Here is a tiny trained network, its code and every weight. The questions are about switching its units off for an input and a class, where a switched-off unit gives its printed mean instead of its output.

import numpy as np


def w(rows, s, z=0):
    codes = np.array(rows[::2]) - 128.0
    scale = np.full(codes.shape[1], s)
    scale[-1] = z or s
    return codes * scale


def f(y):
    return y / 2 * (1 + np.tanh(0.7978845608 * (y + 0.044715 * y**3)))


def log_softmax(a):
    a = a - a.max(-1, keepdims=True)
    return a - np.log(np.exp(a).sum(-1, keepdims=True))


def net(x, mask):
    res = np.array(x, float).reshape(1, 8) / 4 @ E
    y = f(res @ A[0][:, :-1].T + A[0][:, -1])
    res = res + np.where(mask, y, B[0][:, -1]) @ B[0][:, :-1]
    return log_softmax(res[-1] @ U[:, :-1].T + U[:, -1])


A, B = {}, {}
E = w([
[122,141,127,137,132,128,136],'x0',
[101,102,135,145,195,232,45],'x1',
[144,117,141,108,120,132,119],'x2',
[116,151,119,133,138,48,28],'x3',
[146,89,209,153,211,68,164],'x4',
[99,158,106,169,145,122,149],'x5',
[202,115,146,254,68,147,105],'x6',
[7,93,198,145,71,122,127],'x7',
],0.0073)
A[0] = w([
[142,164,61,163,195,138,152,118],'n0',
[80,124,92,80,169,113,153,85],'n1',
[132,100,168,152,204,115,144,110],'n2',
[116,153,82,120,51,163,88,107],'n3',
[218,151,90,125,147,135,123,80],'n4',
[88,172,102,168,147,79,95,220],'n5',
[130,133,178,155,200,111,148,96],'n6',
[116,109,122,146,140,185,210,93],'n7',
[90,113,144,147,221,229,63,48],'n8',
[172,121,137,194,91,137,129,102],'n9',
[101,173,79,125,100,165,128,125],'n10',
[156,158,132,90,57,43,191,34],'n11',
[97,126,113,70,163,118,144,81],'n12',
[78,85,152,146,102,128,116,76],'n13',
[150,93,147,116,106,171,224,133],'n14',
[148,70,167,68,119,158,61,254],'n15',
[254,175,70,82,178,110,136,104],'n16',
[122,82,139,123,103,182,194,87],'n17',
[162,104,137,231,90,140,115,67],'n18',
[61,131,177,140,80,124,124,80],'n19',
[114,166,72,104,75,180,104,130],'n20',
[132,159,122,134,96,70,187,117],'n21',
[142,112,156,139,164,108,148,76],'n22',
[82,152,127,72,153,113,149,145],'n23',
[151,129,153,113,116,184,194,74],'n24',
[147,87,175,159,170,90,147,89],'n25',
[106,188,96,130,97,181,102,93],'n26',
[110,154,128,39,173,150,139,92],'n27',
[65,105,173,134,74,107,124,81],'n28',
[119,157,143,131,111,41,24,92],'n29',
[187,165,111,109,160,143,124,77],'n30',
],0.0098,0.011)
B[0] = w([
[87,106,155,162,118,154,138,160],'n0',
[189,167,191,112,68,155,59,147],'n1',
[160,83,143,105,93,70,154,159],'n2',
[148,88,154,79,134,69,154,163],'n3',
[67,103,171,117,133,149,96,164],'n4',
[161,150,136,107,161,169,209,214],'n5',
[161,76,148,94,106,44,142,151],'n6',
[155,136,107,99,181,150,129,147],'n7',
[138,130,4,198,93,54,74,167],'n8',
[155,205,181,97,103,144,71,156],'n9',
[145,116,144,116,113,87,147,153],'n10',
[122,133,32,199,104,80,69,156],'n11',
[157,164,185,114,110,142,49,142],'n12',
[81,118,128,114,137,131,92,134],'n13',
[143,151,102,97,167,158,150,176],'n14',
[136,153,112,181,113,159,204,251],'n15',
[42,90,159,144,137,158,128,217],'n16',
[118,130,103,104,184,159,109,145],'n17',
[159,189,187,98,105,154,61,159],'n18',
[50,80,154,120,133,140,99,146],'n19',
[166,67,158,101,117,68,165,174],'n20',
[119,139,66,180,90,121,103,163],'n21',
[146,87,117,90,120,100,107,128],'n22',
[158,170,162,152,91,142,115,173],'n23',
[128,127,73,61,186,109,94,138],'n24',
[157,97,128,87,89,86,129,150],'n25',
[149,96,137,114,112,84,114,145],'n26',
[150,168,172,133,97,147,91,160],'n27',
[47,98,143,139,160,157,98,150],'n28',
[152,135,71,57,218,184,131,164],'n29',
[65,89,138,137,136,125,73,145],'n30',
],0.011)
U = w([
[178,205,212,109,87,147,20,66],'0',
[125,117,7,201,98,77,59,118],'1',
[4,55,181,124,150,151,94,92],'2',
[146,137,138,146,116,140,191,254],'3',
[181,46,157,65,109,53,156,68],'4',
[155,149,68,37,234,163,125,48],'5',
[137,146,140,156,116,146,193,189],'6',
[141,146,143,160,119,145,194,185],'7',
],0.011,0.0093)

Each question gives the input, the list of numbers given to net, and the class t.
The units are the neurons (one row each of A and B). Each row of codes is followed by its name. A weight is (code - 128) times the scale printed after its matrix; where a second scale follows, it is the last column's (A, B and U).
mask holds one flag per neuron, in row order. A switched-off neuron (its flag False) gives its mean, the last column of its row in B, instead of its output. The means were averaged over made-up inputs and are rounded, as every weight is.
A unit's drop is (log p(t) with every unit on - log p(t) with that unit switched off) / (log p(t) with every unit on - log p(t) with every unit switched off).
The circuit of an input: a set's keep is (log p(t) with only the set's units on - log p(t) with every unit switched off) / (log p(t) with every unit on - log p(t) with every unit switched off). Starting from the 12 units with the biggest drops (on a tie, the unit counted first), units are removed one at a time, each time the one whose removal leaves the highest keep (on an exact tie, the one counted first), for as long as the keep stays at least 0.8.
circuit, biggest first: the units of the circuit, biggest drop first
k most important neurons: the k neurons with the biggest drops, biggest first
drop of u: that unit's drop, to one decimal
input [-3,-1,3,1,-7,3,3,7], class 2: circuit, biggest first -> [n19]
input [0,6,-5,0,-6,-3,-8,-6], class 0: 3 most important neurons -> [n27 n1 n12]
input [5,-7,-5,-2,3,6,-2,4], class 1: circuit, biggest first -> [n11 n21]
input [-4,-4,0,-4,-2,-5,7,7], class 0: 2 most important neurons -> [n18 n9]
input [7,6,1,4,6,-1,5,-8], class 2: 2 most important neurons -> [n16 n4]
input [-8,2,-8,3,8,-1,-1,0], class 4: 2 most important neurons -> [n6 n2]
input [-4,-1,-1,6,-8,7,3,6], class 4: 2 most important neurons -> [n3 n20]
input [5,-6,8,8,-6,6,2,-8], class 2: circuit, biggest first -> [n16 n4]
input [-4,5,-3,-8,-4,-5,-4,3], class 5: 4 most important neurons -> [n17 n24 n7 n14]
input [-3,-5,6,7,1,-4,3,6], class 5: 2 most important neurons -> [n29 n16]
input [3,5,0,-7,-1,-4,-2,-3], class 5: 4 most important neurons -> [n24 n7 n14 n17]
input [-4,-4,2,-6,-8,2,6,-3], class 4: circuit, biggest first -> [n20 n3]
input [5,5,-2,-5,7,5,-3,-2], class 4: circuit, biggest first -> [n6 n2]
input [3,5,-6,7,-1,2,8,-7], class 0: 2 most important neurons -> [n18 n9]
input [7,-3,6,7,-8,-6,-5,-2], class 4: circuit, biggest first -> [n20]
input [4,5,-6,-5,-7,7,6,-7], class 2: circuit, biggest first -> [n0 n4 n15]
input [0,1,0,-1,7,3,5,-8], class 2: circuit, biggest first -> [n16 n4]
input [1,-5,-3,-4,-4,4,6,6], class 0: 3 most important neurons -> [n18 n9 n15]
input [-5,4,-7,-3,-5,-6,-5,-7], class 2: circuit, biggest first -> [n16 n30]
input [4,-4,-4,3,-6,-5,8,-4], class 0: circuit, biggest first -> [n9]
input [-3,6,1,5,2,-7,-4,-5], class 3: 2 most important neurons -> [n15 n11]
input [1,-1,0,3,-3,-6,5,7], class 2: 3 most important neurons -> [n28 n19 n13]
input [-2,-7,7,-1,-2,4,4,2], class 1: 2 most important neurons -> [n11 n21]
input [2,8,4,-2,2,-6,-3,8], class 1: 2 most important neurons -> [n8 n16]
input [2,-6,3,-5,6,-3,5,-7], class 2: drop of n24 -> 0.0
input [-1,7,-4,2,8,0,1,4], class 4: drop of n6 -> 0.5
input [5,8,-6,-7,1,6,-4,2], class 1: drop of n8 -> 1.1
input [6,-7,-7,0,-2,-2,-1,-5], class 1: circuit, biggest first -> [n11]
